Where the symbols take the units:
state | se po de ni zu su
Dit | Gok Kib Tas Zoz Dob Fom
Laz | Kib Nev Lup Dit Fol Bik
Dum | Das Kor Sib Zes Gug Moz
Sot | Nuv Tuz Gek Sus Vub Mar
Leg | Dop Gak Tek Bim Dib Zez
Der | Piv Gov Sof Tav Nul Das
Zez | Vel Geg Vab Zuf Sem Zik
Bev | Bik Vep Ber Ker Gav Tos
Zes | Vof Das Gov Nul Dor Vup
Dok | Geg Giz Dib Zez Per none
Tos | Tiv Nir Bug Zap Tem Sof
Bug | Vep Zuv Fom Bev Tiv Bip
Tiv | Zap Tos Vep Gav Fon Rop
Bog | Gov Sib Kig Der Zes Kor
Lal | Sof Kig Fon Rop Der Sib
Vep | Bev Bug Fol Bik Zap Nir
Bip | Nir Fon Gav Tos Rop Kig
Tam | Pem Bim Far Tek Gak Dib
Guf | Mar Zak Taz Fas Nam Tam
Sof | Rop Lal Bip Mik Piv Bog
Kir | Zik none Giz Per none none
Nir | Tos Bip Zuv Tiv Mik Lal
Sem | Giz Geb Vel Dok Kir none
Das | Zes Dum Bog Vof Siz Nif
Zuf | Dib Vel Leg Vas Dok Geb
Tem | Fon Mik Tiv Bip Lal Piv
Nif | Vup Moz Kor Gug Ral Nuv
Geb | Sem Per Zez Giz none none
Moz | Nif Rez Dor Vup Rel Sot
Pem | Tek Tam Zak Nam Leg Vas
Zoz | Lup Gok none Nus Laz Ber
Nuv | Sus Sot Rez Rel Taz Fas
Per | Geb Zik Geg Sem none none
Gak | Leg Vab Pem Dop Zuf Geg
Dob | Nev Ber Gok Laz Ker Vep
Giz | Dok Sem Zuf Geg Zik none
Fol | Ber Fom Kib Dob Bev Zuv
Dib | Vas Zuf Dop Vab Geg Sem
Bik | Ker Bev Dob Fom Zuv Tiv
Nev | Laz Dob Zoz Kib Fom Bev
Dal | Far Nam Fas Zak Tam Leg
Zap | Gav Tiv Bev Zuv Bip Mik
Zak | Guf Far Vub Mar Tek Bim
Rez | Moz Gek Siz Nif Sus Tuz
Sus | Rel Nuv Moz Ral Kas Lur
Ber | Dob Fol Dit Nev Bik Bug
Tas | none Nus none none Gok Laz
Geg | Zez Dok Vas Vel Geb Kir
Vof | Nul Zes Der Sib Kor Gug
Tek | Nam Pem Guf Dal Dop Vab
Bim | Tam Dop Dal Pem Vab Zuf
Lup | Nus Zoz none Tas Kib Dob
Siz | Dor Gug Zes Kor Moz Ral
Vas | Vab Dib Bim Gak Zez Giz
Ral | Gek Rel Vup Rez Sot Taz
Gok | Zoz Dit none Lup Nev Fol
Vub | Taz Lur Nuv Kas Guf Dal
Mar | Fas Guf Kas Lur Dal Pem
Gek | Rez Ral Gug Moz Nuv Kas
Gov | Der Bog Lal Piv Vof Dum
Dop | Bim Leg Nam Tam Vas Vel
Sib | Bog Nul Tav Gov Das Dor
Vab | Gak Vas Tam Leg Vel Dok
Rop | Mik Sof Nir Tem Tav Gov
Nam | Dal Tek Mar Far Bim Gak
Lur | Vub Fas Sot Taz Zak Nam
Gav | Zuv Zap Bik Bug Nir Tem
Tav | Kig Piv Mik Lal Bog Vof
Kib | Dit Laz Nus Gok Ber Ker
Taz | Kas Vub Sus Tuz Mar Far
Tuz | Sot Kas Ral Nuv Lur Guf
Kas | Tuz Taz Rel Sot Fas Zak
Mik | Tem Rop Tos Fon Kig Der
Nul | Sib Vof Piv Bog Dum Siz
Dor | Kor Siz Vof Dum Nif Gek
Kor | Dum Dor Nul Das Vup Rez
Kig | Lal Tav Tem Sof Gov Nul
Far | Zak Dal Lur Guf Pem Dop
Nus | Tas Lup none none Dit Nev
Zuv | Bug Gav Ker Vep Tos Fon
Fon | Bip Tem Zap Nir Sof Tav
Vup | Gug Nif Dum Siz Gek Sus
Gug | Siz Vup Das Dor Rez Rel
Ker | Fom Bik Nev Fol Bug Zap
Vel | Zuf Zez Gak Dib Giz Per
Zik | Per Kir Dok Geb none none
Fas | Lur Mar Tuz Vub Far Tek
Rel | Ral Sus Nif Gek Tuz Vub
Piv | Tav Der Rop Kig Sib Zes
Fom | Fol Ker Laz Ber Vep Gav

The rows follow the links: the fewer symbols apart two units are, the more alike their rows tend to be.

Each row is also shifted at random along 3 hidden directions that mean nothing.

Some units, each with a row of numbers:
Gek: -477 -137 -340 -49 -203 -280 +82 -6 -101 -300 +36 +257 +119 +45 -16 +190 +70 -107 +154 -248 -308 +20 -265 -146 -193 -67 +138 -143 -29 +131 +110 -231 +191 -84 +219 -225 -248 +250 +345 -154 -86 +42 -171 +31 -251 +108 -356 -378 -46 -131 +326 -504 +281 +111 -42 -212 +3 +63 +113 -282 +310 -145
Dob: +1240 +143 +10 +222 -35 -31 +100 +12 -174 +235 +61 -7 -214 +1 -122 -348 +78 -17 +58 +288 +11 +150 +154 +363 -142 +309 -205 +203 +64 +33 -250 +353 -91 -132 -41 -50 +121 -142 -197 +167 -150 +17 +187 +106 +172 +104 +544 +301 +107 +7 -301 +300 -270 +117 +0 +259 -139 -82 -134 +79 -276 -21
Laz: +129 +157 +75 +87 -116 -184 +88 -356 -221 +765 +374 +127 -629 -109 -465 -348 -78 +6 +61 +449 -9 +53 +399 +375 -16 +155 -520 +413 +4 +32 -284 +405 -349 -64 +36 -47 +333 -326 -178 +93 -292 -270 +319 +42 +469 +122 +636 +424 +79 +201 -298 +321 -582 +175 +54 +303 -548 -550 -547 +141 -604 +8
Fon: -33 +50 -103 +197 -114 +76 +65 +156 -209 +117 -38 -180 +28 +165 +34 -367 +101 +103 +180 +241 +221 +292 +121 +420 -353 +334 +73 +262 -40 +35 -209 +264 +167 -147 -30 -92 -83 -127 -48 +15 -55 +97 +119 +126 -52 +13 +556 +217 +170 -17 -291 +152 -99 +244 -18 +250 +209 +100 +170 +45 -119 -174
Fas: -387 -119 0 -219 +47 +146 -148 +2 +158 -202 -65 -77 +302 -16 +170 +352 -106 +78 -78 -300 +123 -148 -120 -364 +84 -295 +288 -237 -135 -52 +300 -334 +132 +133 +56 +90 -157 +129 +200 -232 +192 -18 -168 -142 -204 -163 -584 -330 -86 +33 +317 -327 +311 -96 -15 -253 +262 +115 +243 -69 +321 -8
Gug: -975 -107 -258 -112 -224 +197 -116 +44 -166 +94 +26 -274 +349 +175 +123 -5 -50 +277 +218 -66 +505 +211 +72 +82 -459 +30 +465 +102 -314 +36 +143 -93 +411 -68 +154 -78 -340 -78 +329 -459 +120 -26 -41 -50 -331 -184 -68 -236 +136 +103 +144 -384 +248 +320 -38 -31 +527 +130 +484 -69 +216 -335
Zik: -729 -81 +72 -37 +173 -407 +147 +3 +293 -553 -87 +479 -160 -141 -27 +330 +77 -424 -202 -278 -843 -303 -412 -415 +518 -267 -314 -325 +344 +64 +43 -294 -242 +116 -44 -43 +138 +371 -50 +378 -89 +117 -195 +32 +85 +246 -463 -161 -260 -252 +203 -37 +84 -386 +3 -262 -502 -9 -388 -169 +143 +310
Dor: +1066 -31 -430 +94 -301 -246 +111 +13 -342 -90 +107 +179 +56 +77 -89 -69 +120 -36 +277 -89 -151 +202 -114 +164 -479 +208 +130 +2 -82 +170 -21 +31 +251 -226 +280 -302 -261 +144 +336 -186 -193 +19 -58 +98 -220 +123 0 -260 +78 -74 +184 -442 +186 +313 -56 -48 +48 +49 +167 -273 +211 -297
Vel: -377 -35 +231 -275 +148 +138 -180 -208 +242 +153 +87 -41 +11 -153 -13 +364 -219 +65 -199 -170 +127 -304 +82 -405 +371 -401 +26 -171 -95 -129 +271 -251 -170 +223 -7 +207 +104 -37 +30 -156 +147 -192 -53 -201 +84 -173 -513 -136 -134 +176 +243 -93 +41 -216 +35 -198 -66 -165 -100 +91 +12 +145
Zoz: +479 +112 +228 +108 +131 +541 -146 +219 -13 +247 -157 -575 +212 +138 +238 -335 -17 +314 -11 +301 +725 +196 +303 +350 -164 +253 +236 +216 -146 -154 -98 +280 +120 -4 -226 +204 +0 -315 -271 -45 +219 +62 +169 -11 -4 -252 +516 +355 +195 +131 -396 +440 -116 +75 +7 +295 +516 +202 +342 +316 -165 -51
Bug: +250 +61 -26 +225 -9 +196 +36 +292 -120 -53 -182 -269 +156 +189 +172 -376 +134 +110 +120 +226 +265 +278 +53 +391 -285 +377 +146 +193 +12 +1 -212 +264 +189 -130 -132 -13 -85 -105 -155 +101 +48 +182 +101 +122 -89 -29 +556 +250 +170 -75 -346 +291 -59 +150 -25 +262 +343 +270 +270 +99 -50 -107
Dok: +5 -32 +121 -151 +119 -213 +9 -180 +226 -141 +67 +316 -167 -206 -101 +352 -74 -201 -206 -232 -436 -328 -158 -406 +436 -333 -229 -260 +137 -6 +153 -251 -265 +139 +35 +65 +157 +170 +1 +108 -23 -75 -133 -82 +134 +83 -509 -161 -212 -35 +256 -108 +35 -290 +17 -237 -399 -164 -333 -71 +48 +230
Nif: -349 -108 -246 -141 -195 +206 -128 +27 -149 +35 +3 -242 +388 +152 +130 +78 -59 +255 +190 -145 +467 +155 +42 -7 -404 -33 +485 +7 -323 +21 +195 -136 +398 -60 +178 -52 -344 -34 +350 -487 +130 -38 -85 -75 -351 -203 -223 -295 +103 +96 +231 -437 +308 +279 -41 -95 +515 +158 +504 -93 +284 -316
Fom: +1334 +87 +9 +301 +73 +344 +17 +478 -76 -302 -350 -376 +369 +215 +352 -365 +196 +113 +70 +146 +315 +290 -36 +368 -295 +437 +304 +52 +42 -61 -171 +259 +280 -137 -199 +23 -145 -25 -222 +157 +146 +327 +46 +128 -233 -69 +483 +207 +178 -149 -361 +331 +103 +84 -28 +232 +556 +497 +484 +116 +89 -92
Tiv: -106 +77 -29 +111 -117 +109 +20 -7 -215 +404 +89 -200 -111 +103 -89 -383 +7 +160 +145 +316 +345 +243 +281 +416 -290 +263 -24 +344 -102 +7 -214 +317 +59 -111 -30 -41 +34 -259 -91 -58 -67 -55 +201 +59 +95 -33 +580 +293 +174 +116 -300 +231 -243 +249 +4 +290 +93 -80 +31 +132 -276 -136
Lal: -81 +10 -267 +264 -162 -152 +184 +258 -228 -228 -113 +28 +42 +197 +54 -355 +238 -71 +237 +133 -158 +328 -127 +396 -388 +403 +24 +158 +106 +126 -263 +211 +230 -236 +13 -233 -155 +81 +18 +153 -135 +237 +30 +219 -146 +161 +494 +101 +142 -207 -222 +52 +9 +222 -46 +182 +119 +223 +156 -114 +38 -160
Sot: -1241 -154 -145 -187 -86 -102 -45 -71 +48 -156 +27 +106 +146 +20 +24 +289 -51 -10 +41 -263 -95 -89 -149 -292 -5 -247 +162 -150 -90 +44 +209 -318 +124 +52 +134 -53 -165 +145 +283 -218 +52 -33 -160 -66 -183 -27 -467 -338 -75 -12 +330 -414 +249 -5 -13 -232 +59 +3 +94 -157 +258 -65
Guf: -188 -64 +35 -290 -25 -38 -123 -350 +70 +268 +242 +116 -86 -186 -165 +373 -219 +35 -91 -184 +40 -257 +92 -361 +187 -394 -31 -132 -166 -22 +272 -251 -130 +149 +162 +77 +49 -20 +198 -285 +15 -281 -51 -197 +85 -99 -551 -250 -122 +194 +365 -324 +45 -63 +26 -232 -193 -303 -167 -50 +32 +28
Gav: +338 +90 -92 +214 -112 -103 +127 +42 -227 +181 +55 +16 -199 +79 -116 -372 +111 -7 +142 +273 -14 +211 +114 +413 -233 +319 -162 +256 +61 +73 -279 +323 -10 -156 -11 -126 +62 -120 -102 +133 -167 +39 +155 +152 +102 +132 +573 +264 +134 -24 -295 +217 -239 +195 +3 +262 -101 -45 -88 +28 -227 -85
Piv: +409 +51 -239 +131 -244 -104 +80 -47 -341 +304 +158 -13 -138 +83 -171 -318 +49 +73 +247 +221 +123 +267 +158 +406 -433 +308 -26 +274 -96 +100 -182 +269 +126 -197 +129 -196 -78 -129 +103 -105 -174 -56 +138 +95 +10 +65 +471 +112 +154 +56 -145 -40 -138 +353 -8 +193 -6 -104 +34 -53 -141 -236
Mar: +945 -37 +20 -258 -16 +81 -173 -266 +53 +194 +161 +17 +54 -167 -73 +380 -219 +94 -92 -234 +178 -233 +72 -353 +107 -322 +122 -210 -208 -40 +312 -227 -66 +118 +172 +95 -34 -13 +206 -355 +80 -232 -83 -210 -23 -160 -599 -315 -103 +195 +388 -364 +165 -42 +12 -261 -1 -178 +12 -47 +123 -18
Vof: +377 -20 -341 +137 -248 -21 +67 +162 -297 -57 -22 -96 +191 +182 +61 -230 +126 +95 +276 +48 +164 +312 -16 +316 -540 +305 +253 +127 -119 +108 -85 +127 +347 -210 +135 -209 -283 +11 +193 -161 -64 +86 +5 +106 -255 +29 +262 -84 +161 -63 -30 -210 +135 +350 -54 +92 +326 +176 +351 -135 +136 -301
Tam: -351 -79 +70 -190 +78 -47 -63 -111 +199 -165 +19 +142 +42 -106 +22 +369 -92 -83 -145 -262 -184 -252 -133 -408 +285 -328 +11 -256 +10 -39 +222 -301 -90 +145 +39 +67 +25 +147 +99 -63 +77 -59 -158 -116 -24 -36 -560 -248 -151 +6 +306 -215 +163 -201 +4 -252 -119 -48 -81 -74 +158 +120
Rez: -896 -102 -244 -197 -229 -68 -76 -215 -149 +211 +212 +32 +57 +31 -101 +144 -111 +126 +156 -121 +167 +29 +78 -89 -248 -153 +183 +48 -250 +51 +180 -171 +174 -18 +237 -110 -194 -21 +368 -414 -17 -176 -54 -79 -142 -75 -271 -298 +19 +146 +292 -479 +143 +234 -9 -138 +89 -156 +117 -145 +131 -230
Bip: +438 +90 -103 +151 -149 -9 +61 -35 -276 +368 +129 -81 -168 +82 -146 -360 +34 +100 +170 +294 +195 +237 +228 +426 -327 +309 -83 +311 -59 +50 -213 +315 +43 -155 +40 -104 +17 -202 -50 -22 -136 -51 +190 +86 +87 +39 +569 +222 +140 +70 -260 +154 -238 +267 -2 +259 -2 -109 -25 +55 -238 -154
Sof: +746 +104 -125 +79 -229 +27 -10 -206 -361 +656 +287 -112 -236 +30 -273 -336 -64 +197 +203 +337 +381 +222 +391 +434 -395 +252 -84 +370 -208 +49 -171 +353 +11 -153 +133 -96 +29 -309 +35 -224 -161 -211 +247 +19 +154 -20 +526 +211 +174 +219 -184 +40 -288 +370 +7 +253 -27 -299 -48 +67 -330 -235
Vup: +96 -67 -435 +12 -335 -470 +160 -162 -287 -29 +218 +406 -154 -1 -236 +41 +70 -138 +221 -118 -394 +91 -142 +22 -326 +46 -66 -5 -30 +208 -2 -60 +109 -173 +329 -328 -169 +186 +380 -147 -279 -67 -79 +75 -102 +203 -125 -302 -15 -86 +284 -512 +104 +280 -37 -125 -256 -154 -86 -322 +140 -228
Tek: +827 -34 -44 -141 -17 -369 +64 -293 +76 -75 +191 +462 -243 -238 -222 +393 -66 -255 -121 -255 -544 -312 -160 -401 +304 -293 -268 -277 +94 +74 +163 -229 -263 +71 +192 -54 +101 +211 +159 +11 -142 -149 -124 -74 +109 +154 -585 -296 -204 -15 +396 -315 +57 -170 +11 -301 -527 -277 -381 -195 +78 +137

Where do the symbols, taken in turn from left to right, take each start?
Answer with the unit's name.
-1867 -181 -450 +1 -243 -812 +323 -91 -60 -509 +98 +746 -250 -2 -239 +213 +185 -468 +164 -286 -1064 -35 -501 -205 -9 -116 -308 -134 +282 +276 -53 -275 +18 -109 +248 -421 -109 +472 +364 +187 -351 +90 -221 +169 -84 +426 -321 -356 -171 -332 +343 -510 +139 +17 -42 -249 -577 -108 -355 -471 +235 -8
ni se se: Nif
-684 +11 -165 +104 -170 +93 -5 +68 -263 +264 +47 -215 +42 +178 -10 -341 +50 +186 +234 +238 +368 +307 +189 +408 -434 +273 +133 +323 -166 +34 -159 +231 +228 -132 +29 -110 -135 -190 +62 -138 -38 +2 +134 +82 -73 -56 +507 +159 +193 +67 -222 +34 -96 +327 -12 +232 +251 +21 +202 +35 -119 -243
ni po: Kig
-986 +32 -51 +185 -56 +30 +87 +156 -131 +65 -68 -140 -26 +185 +24 -388 +122 +57 +146 +278 +106 +268 +90 +397 -244 +301 -11 +298 +30 +34 -255 +251 +126 -124 -110 -81 -11 -125 -121 +134 -55 +109 +138 +143 +7 +50 +606 +285 +149 -59 -350 +257 -173 +176 -3 +275 +118 +99 +69 +69 -168 -87
se zu se: Tos
-227 +65 -176 +306 -123 -484 +331 +48 -198 -71 +44 +375 -411 +52 -233 -377 +233 -310 +137 +244 -627 +188 -120 +381 -112 +353 -456 +209 +307 +173 -414 +302 -118 -209 +1 -280 +138 +90 -131 +435 -355 +138 +114 +265 +180 +383 +616 +276 +29 -232 -295 +240 -305 +99 -13 +228 -487 -104 -384 -118 -235 +29
po po po: Gav
+493 -29 -429 +199 -281 -264 +188 +156 -331 -235 -16 +160 +73 +158 -8 -210 +212 -89 +292 -11 -219 +285 -182 +282 -500 +330 +105 +55 +19 +185 -143 +104 +286 -261 +181 -330 -255 +165 +233 -15 -187 +161 -34 +183 -239 +178 +218 -154 +100 -180 +23 -259 +150 +311 -55 +49 +85 +151 +191 -253 +180 -273
po su zu: Ral
-374 -53 -51 -324 -159 -149 -125 -536 -53 +560 +433 +185 -258 -208 -349 +338 -280 +78 -10 -107 +81 -226 +221 -297 +76 -393 -103 -3 -251 +19 +252 -196 -176 +104 +283 +14 +65 -118 +297 -420 -89 -420 +16 -205 +155 -79 -480 -269 -91 +310 +394 -439 -65 +71 +31 -208 -322 -531 -279 -75 -87 -62
ni su de su: Zak
-294 -76 -434 +163 -270 -251 +172 +177 -274 -283 -47 +144 +113 +188 +19 -187 +207 -88 +306 -40 -215 +300 -209 +244 -481 +286 +128 +69 +24 +172 -128 +53 +326 -233 +152 -325 -285 +171 +254 -22 -156 +182 -67 +186 -270 +167 +202 -152 +99 -198 +20 -277 +167 +303 -61 +35 +128 +191 +219 -247 +195 -260
de ni de: Sof
+874 +135 +78 +133 -29 +210 -33 +19 -169 +403 +53 -253 -99 +46 -51 -342 +1 +186 +64 +324 +412 +179 +302 +395 -203 +280 -27 +273 -80 -41 -183 +338 -7 -85 -72 +47 +82 -282 -184 -8 -11 -47 +216 +30 +133 -64 +560 +325 +165 +129 -328 +325 -251 +165 +3 +285 +112 -58 +35 +185 -284 -77
zu se po: Bev
-1141 -149 -214 -145 -111 -213 +20 -54 +34 -245 +36 +210 +103 +13 +1 +286 +3 -87 +72 -281 -257 -58 -227 -268 -19 -207 +100 -157 -33 +80 +173 -303 +122 +14 +161 -123 -170 +213 +303 -153 -17 +6 -182 -30 -183 +52 -461 -352 -92 -79 +345 -450 +248 +14 -24 -236 -25 +12 +55 -222 +272 -62
zu ni de: Ral
-668 +35 -104 +203 -98 -44 +114 +140 -176 +67 -40 -69 -73 +164 -28 -382 +134 +16 +163 +253 +24 +267 +58 +403 -276 +316 -58 +276 +59 +57 -270 +263 +117 -149 -67 -130 -11 -92 -87 +142 -93 +111 +129 +169 +12 +94 +592 +255 +134 -74 -310 +214 -183 +192 -4 +267 +47 +66 +28 +29 -163 -95
su se: Rop
-363 -110 -108 -265 -97 +228 -207 -108 -5 +122 +78 -219 +317 +25 +87 +279 -175 +247 +67 -213 +454 -40 +74 -219 -158 -246 +412 -80 -322 -43 +310 -255 +224 +65 +154 +57 -238 -49 +314 -501 +183 -147 -91 -172 -231 -254 -464 -333 +20 +176 +323 -439 +280 +121 -14 -190 +379 +12 +353 -44 +235 -180
ni ni po: Gek
+408 +50 -144 +199 -117 +89 +59 +210 -228 +36 -80 -200 +112 +182 +80 -362 +136 +106 +196 +194 +229 +303 +61 +415 -402 +372 +145 +204 -34 +46 -190 +263 +225 -176 -25 -108 -130 -89 -24 +5 -36 +125 +108 +134 -107 +17 +510 +154 +183 -43 -256 +112 -30 +249 -31 +223 +283 +183 +250 +19 -39 -187
zu zu: Gov
-214 +49 -90 +76 -146 +186 -44 +7 -246 +417 +86 -302 +5 +148 -40 -359 -10 +242 +189 +299 +504 +293 +299 +429 -406 +255 +121 +339 -184 +2 -147 +275 +174 -118 -1 -44 -66 -283 -3 -170 -14 -49 +186 +39 -4 -94 +539 +221 +208 +142 -252 +119 -169 +319 +1 +267 +259 -29 +192 +113 -196 -223
su po su: Kor
